Each row has a name. Each piece below is followed by the name of the row it came from, unless a question asks for something else. Each question is about the rows just above it.

[ -7 -51  24  -2   1   9   9 -33  -2  16  24  13   1  -2  19] = Z_434
[ -1  50   3 -29  -8   2  -7   4 -24 -11 -14  16  -6  32  -8] = Z_404
[ 24  12   8  -1   3 -12  24  21 -11 -11 -14 -40 -32 -26 -24] = Z_242
[-32  21 -16  14  15 -11  39  23   6  21   1  39  24   0  39] = Z_249
[ -8 -56  23  -2   0  11  10 -33   0  12  23  13   4  -7  21] = Z_929
[-32  43  -5 -27   8  -4  14  10   8   3 -14  31  13  21   2] = Z_538
[-35  25 -17   6  15  -9  16  23   6  18  -2  39  24   5  10] = Z_324
[ -7 -51  24  -2  -2   9   9 -33  -2  16  24  13   1  -2  23] = Z_860
[-32  44  -1 -29   7  -6  14  11   9   1 -15  29  12  27   2] = Z_634
Which value appears more than once in Z_404? -> [-8]
asked: [ -7 -51  24  -2   1   9   9 -33  -2  16  24  13   1  -2  19] -> Z_434
The value that Z_538 holds more than once: -> [8]

[-12  -4  -4  50  -4  -4] : Z_955
[-12 -12  -4   4  -2   3] : Z_139
[ -3  -4 -21   7 -10  50] : Z_561
[ -5   3   7   7 -21  19] : Z_822
[ -5   3  21  -5 -19  -8] : Z_274
[ 39  -4 -21   7   7   4] : Z_922
[-33  -1  25  17   3  -1] : Z_101
[-28   1 -27   7   7  14] : Z_38
Which value appears more than once in Z_101? -> [-1]
The value that Z_955 holds more than once: -> [-4]
asked: [-21   7   7] -> Z_922
Right after [-33] comes -> [-1]
Repeated in Z_139: -> [-12]
Which value is in both Z_822 and Z_101? -> [3]

[  5  -9 -18   5 -10] : Z_672
[ 9  1  5 49  2] : Z_141
[-27 -12 -30  -3  -4] : Z_75
[ 27   4  25  -3 -18] : Z_783
[-9 20 14  2 -9] : Z_778
[-26  -7 -18   3  49] : Z_97
[ 8  5 16 48 -7] : Z_128
[24  7  4 -6 24] : Z_647
[-7  0 -3 -2 21] : Z_539
[18  2 11 -2 20] : Z_351
[13  0  8  2 10] : Z_941
[ -9  20   5  -4 -22] : Z_735
Shared by Z_97 and Z_141: -> [49]
What comes right after [27] in the named rows? -> [4]
Which row holds [ -3 -18]? -> Z_783
The value that Z_647 holds more than once: -> [24]

[  8 -14 -36  18   5 -11  13]  Z_886
[ -3  -5  15 -20  -1   9  -9]  Z_684
[-21 -25  -8  -8 -10  -8 -34]  Z_153
[ -7  25   8 -20  18   4 -15]  Z_776
[-43   5 -11 -36 -14  19 -32]  Z_689
[  7  19   5  -9  11  11 -20]  Z_816
[ 35 -10  32  -8   8   7  26]  Z_756
The one value in Z_756 and Z_886: -> [8]
Which row holds [-36  18   5 -11]? -> Z_886
asked: [-43   5 -11 -36 -14  19 -32] -> Z_689
The value that Z_153 holds more than once: -> [-8]
asked: [  5 -11 -36 -14  19] -> Z_689
asked: [-20  -1] -> Z_684

[ 10  -5 -27 -13 -15  -7 -45  -1 -16  20   6 -23  -5 -13  35   0 -13 -35
  -3   1  -9] : Z_173
[ 21  12  18  12 -11   4  10 -26  39  -6 -24  -3 -44  11   0  15 -18   0
 -36  13  11] : Z_439
[ 21  12  18  12 -11   4  10 -26  39  -6 -24  -3 -44  11   0  15 -25   0
 -36  13  11] : Z_205
Which row holds [ 21  12  18  12 -11   4  10 -26  39  -6 -24  -3 -44  11   0  15 -18   0
 -36  13  11]? -> Z_439
Which row holds [ 21  12  18  12 -11   4  10 -26  39  -6 -24  -3 -44  11   0  15 -25   0
 -36  13  11]? -> Z_205

[ 12  12  19  40 -34] -> Z_446
[ 4 19 19 40 -9] -> Z_741
[-15  12  12  31 -16] -> Z_212
The row with [40 -9] is -> Z_741
The value that Z_446 holds more than once: -> [12]

[ 18  27 -54  24  33]  Z_458
[ 17   0  30 -32 -31]  Z_337
[-50 -19  -2  29 -10]  Z_184
[ 18  27 -54  17  33]  Z_649
[-22   3  11  -5   2]  Z_546
[-22   3 -50  -5   2]  Z_728
[ 15   6 -49   2  28]  Z_154
Right after [-49] comes -> [2]
asked: [ 18  27 -54  24  33] -> Z_458

